Each row has a name. After each piece below comes the name of the row it's from, unless a question asks for something else. Each question is about the rows just above it. Places in a row count from 0.

D: [152 128 169 117 125 164 161 167 158 170 162 170 151 158 160 134 144 154
 120 152 158 162 167 157  98 115 163 164 117 157 133 154 158 151 136 124
 169 158]
E: [165 145 154 141 138 165 169 165 158 168 160 169 144 169 169 173 143 163
 128 147 153 147 145 150 142 111 158 173 139 146 146 158 153 148 160 132
 164 165]
B: [ 93  95  98  92 106  86  91  97  95  85  85  89  86  87  94  93 114  87
  81  94  96  84 102 103 102  89  89  92 106  91  95  97  93  90  97 105
  84  86]
R: [119  88  93  89  80  98 112  96  99 102 102 103  92 103 100  95  86  95
  99  94  92  99 100  99  90  96  90 101  85  91  89  96  86  91  88  86
  93  96]
M: [137  95 132  96  89 105 138 133  99 116 143 107 118 125  98  91  89  94
 119 105 104 105 129 124  92 111 128  99  89  96  89 103 105 101  90  87
 131  91]
X: [158 144 166 136 143 164 160 167 168 169 157 167 152 170 164 151 145 157
 143 148 161 162 160 164 135 147 162 169 137 156 147 162 167 163 149 132
 176 156]
J: [152 128 169 117 125 164 161 167 158 170 162 170 151 158 160 134 144 154
 120 157 152 158 162 167  98 115 163 164 117 111 133 154 158 151 136 124
 169 158]
G: [159 159 164 152 146 168 167 165 161 169 172 166 168 159 136 132 152 152
 152 154 168 171 157 147 138 142 170 152 138 160 151 174 166 153 134 143
 168 160]
S: [ 87  97  94 102  96  94  91  91  89  92  86  87 113  91 106 101  99  89
 129  97  93  90 111 121  95 128  87  91  99  89  99  85  91  93  92  92
  94  90]
Q: [109 173 129 167 163 128 107 129 149 108 122 122 158 124 106 156 157 150
 169 151 155 153 127 133 164 160 143 129 156 166 166 140 150 152 163 171
 124 146]
Row and place where [152 158 162 167 157] starts: | D, 19
[152 128 169 117 125 164 161 167 158 170 162 170 151 158 160 134 144 154
 120 157 152 158 162 167  98 115 163 164 117 111 133 154 158 151 136 124
 169 158] | J
[145 154] with +1 step of 1 on every entry: | [146 155]
Shift each entry of [104 105 129 124] by -1 times 1: | [103 104 128 123]
Move every entry of [95] by -1 step of 1. | [94]
Shift each entry of [124 106 156] by +1 times 1: | [125 107 157]

C: [125 153 111 131]
H: [ 95  86 123 118]
V: [ 82 102 130 110]
A: [137 125 150 111]
N: [127 148  97 112]
T: [135 127 143 140]
[150] with -1 step of 1 on every entry: | [149]
[127] with +1 step of 1 on every entry: | [128]
[125 150 111] begins in row and place | A, 1
[102] with -1 step of 1 on every entry: | [101]
Shift each entry of [123] by -1 times 1: | [122]

zeden: [110 141 115  93 131 155 104 149 143 147 159 150 124 148 104 142  95 154
 119 117 147 137 105]
gugu: [127 149 107 151 100 150  88 147 147 101 109 159  98  97 112 111 164  99
 144 159 103  99 161]
veze: [161 113 161 128 151  99 163 117 118 100 150  98 149 103 168  94 163 114
 171 159  91 109 166]
fir: [ 98 159 100 131 112 164  86 156 138 146 106 165  94 147  92 149  97 158
  93 102 152 157 100]
gobik: [150 124 136 129  99 149 103 153 155 108 126 158 120  94 122 101 103 143
 114 163  98 163 129]
pufe: [162  97 145 159 127  91 150 114 125 160 111  90 164 116 156 107 162  89
 136 120  97  94 151]
naz: [155 106 169 106 136  99 170 111 114 125 160 101 161 108 165 100 153 108
 162 161 111  94 161]
Nogi: [127 149 107 151 100 150  88 147 147 101 109 159  98  97 112 111  97 157
 105 125 103 174  99]
Bekol: [110 134 134 118 151 110 148 109 112 156 127  99 146 153 115 150 145 104
 145  98 161  92 144]
Gud: [147 121 156 128 155 102 169 104 106 111 152  99 149 119 164 101 159 102
 150 150 113  93 154]
Shift each entry of [121 156 128 155] by +1 times 1: | [122 157 129 156]
[126 158 120] with +1 step of 1 on every entry: | [127 159 121]
Shift each entry of [ 99 163 117 118] by -1 times 1: | [ 98 162 116 117]
Where does [111 114 125 160] start? Give its row and place. | naz, 7

P: [102 114 110 107  97]
L: [107 124 168  97 107]
U: [107 124 102 114 109]
[110 107  97] begins in row and place | P, 2
[114] with -1 step of 1 on every entry: | [113]
Where does [102 114 109] start? Give its row and place. | U, 2
Where does [114 110] start? Give its row and place. | P, 1

W: [170 132 137 150 147]
Y: [135 137 185 136 147]
Z: [137 185 139 145 144]
[135 137] begins in row and place | Y, 0
Row and place where [137 185 136] starts: | Y, 1

muv: [115 111 189 158 113 128 137  96]
Nabe: [116 105 157 137 118 128 124 108]
voki: [117 121 188 164 117 129 144 102]
verus: [109 112 154 164 129 139 135 129]
Sil: [113 112 188 117 130 137 128 133]
Zupi: [164 121 188 117 120 123 130 111]
[164 129 139 135] with -1 step of 1 on every entry: | [163 128 138 134]
Shift each entry of [139] by +1 times 1: | [140]
Where does [135 129] start? Give its row and place. | verus, 6
Row and place where [117 121 188 164] starts: | voki, 0
[113 112] with +1 step of 1 on every entry: | [114 113]
[164 121 188 117 120 123 130 111] | Zupi
Where does [164 117 129 144] start? Give its row and place. | voki, 3

mur: [151 136 162 149 141 137 147 147 143 164 148 145 138 145 148]
feni: [161 141 170 150 147 139 144 153 156 173 153 146 144 158 162]
Vekud: [150 139 142 150 142 136 139 156 153 164 142 135 139 147 148]
[153 156] begins in row and place | feni, 7
[150 139 142] with -1 step of 1 on every entry: | [149 138 141]
Row and place where [170 150 147 139 144 153 156] starts: | feni, 2

Zug: [103 104  95 124 117 100  91  67  97  88  91 114 105 105 118  76 116  77
 116 114]
Suz: [ 99 100 104  95 124 117 100  91 107 101  98 139 104 110 138  91 124  95
 125 110]
Dus: [ 99 100 104  95 124 117 100  91 107 101  98 139 104 110 116  76 118 157
 132 136]
[ 91 114 105 105] with +1 step of 1 on every entry: | [ 92 115 106 106]
Row and place where [ 97  88  91 114 105] starts: | Zug, 8
Shift each entry of [97 88] by +1 times 1: | [98 89]
Which row holds [ 99 100 104  95 124 117 100  91 107 101  98 139 104 110 138  91 124  95
 125 110]? | Suz
Where does [118  76 116] start? Give its row and place. | Zug, 14

vibi: [ 72 153 113 125 143 159 182 110]
Voneb: [113 126 143 159 188 110 143 127]
kov: [ 72 153 113 125 143 159 188 110]
Row and place where [113 125 143 159 188] starts: | kov, 2
Shift each entry of [188 110] by +1 times 1: | [189 111]
Row and place where [113 125 143 159 188 110] starts: | kov, 2
Shift each entry of [188] by +1 times 1: | [189]
Move every entry of [159 188 110] by +1 step of 1. | [160 189 111]
Row and place where [182 110] starts: | vibi, 6
Where does [113 125 143 159 182 110] start? Give its row and place. | vibi, 2

zakil: [145 146 164 149 118 146]
Basaz: [115 129 129 114 136 161]
ligim: [159 152 178 156 111 135]
pude: [155 154 182 151 113 154]
nomu: [161 148 171 159 109 118]
Fofep: [111 125 121 110 138 159]
zatag: [104 119 110 104 142 157]
Supet: [101 115 102 102 143 146]
fegik: [147 154 183 144 118 171]
sipo: [145 146 164 143 118 146]
zava: [107 124 118 107 140 163]
Mel: [149 144 162 147 117 133]
[155] with +1 step of 1 on every entry: | [156]
[136] with +1 step of 1 on every entry: | [137]
Where does [111 135] start? Give its row and place. | ligim, 4

pel: [150 112 150 132 117 149 156 130 157 108 129]
Tabi: [135 119 127 105 129 109 131 123 152 136 109]
vamu: [132 129 144 158 119 158 136 141 129 111 135]
Misif: [135 127 145 154 115 144 140 144 111 128 137]
gedu: [133 123 128 109 135 129 128 116 155 115 119]
bog: [157 103 154 133 112 142 154 135 152 109 136]
Dibe: [116 121 125 117 150 173 125 102 185  77 106]
funa: [129 135 136 154 118 142 132 142 113 127 136]
Row and place where [129 135 136 154 118 142 132] starts: | funa, 0
[112 150 132 117 149 156] begins in row and place | pel, 1
[123 128 109] begins in row and place | gedu, 1
Move every entry of [123 128 109 135] by -1 step of 1. | [122 127 108 134]
[152 109 136] begins in row and place | bog, 8

Zisi: [ 77 162 153 160 121  88]
lan: [ 89 146 151 143 130 104]
Zemi: [ 82 127 171  92 141 120]
terol: [142 135 124  71  89 135]
litav: [171 104 106  96 125 159]
mozom: [104  93 159 120 187 144]
Zoru: [186 105  92 108 121 162]
Foma: [169 103 107 106 132 158]
niluz: [147 167 100 133  67 109]
pese: [169 134  87 171 114 130]
mopob: [100 120 157 102 144 128]
Where does [108 121 162] start? Give its row and place. | Zoru, 3
Shift each entry of [146 151] by -1 times 1: | [145 150]
Move every entry of [135 124  71] by +1 step of 1. | [136 125  72]
Shift each entry of [120] by -1 times 1: | [119]
Move every entry of [171 114] by -1 step of 1. | [170 113]
Row and place where [ 87 171 114 130] starts: | pese, 2

rem: [131 126 127 126 128 119 128 128 131 126 115 128 136 127 130 129 130 134
 130 124 129 126 128 129 146 128 129 130 130 127 151 131 127]
lutu: [131 126 127 126 128 124 128 128 131 126 126 128 136 127 130 129 130 134
 130 124 129 126 128 129 128 128 129 130 130 127 129 131 127]
noza: [131 126 127 126 128 124 128 128 131 126 126 128 136 127 130 129 130 134
 130 124 129 128 126 127 125 132 133 128 126 127 134 129 126]
Bulav: [ 84 171 169 159 153 167 144 143  83 166 172  90  89 171  87 159  90  93
 104 155  94 125 103 171  83 153 147 141 118 174  89 135  94]
vod: [131 126 127 126 128 124 128 128 131 126 126 128 136 127 130 129 130 134
 130 128 124 140 123 128 121 132 132 126 111 128 128 130 121]
[115] with -1 step of 1 on every entry: | [114]
Shift each entry of [128] by -1 times 1: | [127]
Where do [131 126 127 126 128 124 128 128 131 126 126 128 136 127 130 129 130 134
 130 124 129 126 128 129 128 128 129 130 130 127 129 131 127] appear? | lutu
[131 126 127 126 128 124 128 128 131 126 126 128 136 127 130 129 130 134
 130 128 124 140 123 128 121 132 132 126 111 128 128 130 121] | vod
Move every entry of [ 87 159] by +1 step of 1. | [ 88 160]

gaka: [139  97 145 137]
Feke: [ 97 139 145 139]
mip: [129 115 126 136]
zes: [ 84 115 123 105]
nesu: [171 121 104 124]
Zeg: [104 142 141 136]
dured: [173 115 105 123]
Move every entry of [173 115 105] by +1 step of 1. | [174 116 106]
[115 105 123] begins in row and place | dured, 1
Move every entry of [129] by -1 step of 1. | [128]
Row and place where [ 97 139 145] starts: | Feke, 0
Shift each entry of [173] by -1 times 1: | [172]

vizo: [163 103 109  99 122]
fut: [180 118 140  98 100]
sode: [139 161 124 132 107]
Mirem: [159 100 139 113 112]
Volig: [163 103 110  81  97]
Where does [159 100 139] start? Give its row and place. | Mirem, 0
Shift each entry of [98] by -1 times 1: | [97]

zivo: [131  98 125 134 149 165 124]
Pokof: [ 97 131 153 116 114 108 155]
dafaz: [154 131  98 125 135 149 108]
riduf: [114 153  97 131 116 126 158]
Kofab: [154 131 101 121 135 150 112]
mozo: [161 144 101 120 135 154 118]
[125 134 149 165] with -1 step of 1 on every entry: | [124 133 148 164]
[131  98 125 135] with +1 step of 1 on every entry: | [132  99 126 136]
Shift each entry of [131 101 121 135] by +1 times 1: | [132 102 122 136]
[ 97 131 153 116 114] begins in row and place | Pokof, 0
[125 134 149] begins in row and place | zivo, 2
[97] with +1 step of 1 on every entry: | [98]
[131  98 125 135 149] begins in row and place | dafaz, 1

Tid: [ 97 161 146 149]
Lasen: [136  98 144 119]
meba: [168  98 144 119]
Move every entry of [136  98] by -1 step of 1. | [135  97]
Shift each entry of [161 146] by -1 times 1: | [160 145]
[ 98 144] with +1 step of 1 on every entry: | [ 99 145]
[136  98 144] begins in row and place | Lasen, 0
[136  98 144 119] is in which row? | Lasen
[168  98 144 119] | meba
Move every entry of [161] by -1 step of 1. | [160]

dad: [110 113 130 152  86 151]
neli: [116 177 119 126 108 152]
nuz: [116 119 177 126  86 151]
Vala: [115  95  87 135 124 161]
[124] with -1 step of 1 on every entry: | [123]
[110 113 130] begins in row and place | dad, 0
[116 177 119 126] begins in row and place | neli, 0
Where does [130 152  86] start? Give its row and place. | dad, 2
Move every entry of [130 152  86] by -1 step of 1. | [129 151  85]
Shift each entry of [115  95  87 135] by -1 times 1: | [114  94  86 134]
[119 177] begins in row and place | nuz, 1

vur: [148 137  84 117  96 140 147 125]
nage: [ 96 140 144 125 148 134 144 124]
Zipa: [148 137  84 117 154 140 147 125]
Move every entry of [134 144] by -1 step of 1. | [133 143]
[148 137  84 117 154 140 147 125] | Zipa
[ 96 140 147 125] begins in row and place | vur, 4
Shift each entry of [96] by -1 times 1: | [95]
[144 125 148] with -1 step of 1 on every entry: | [143 124 147]

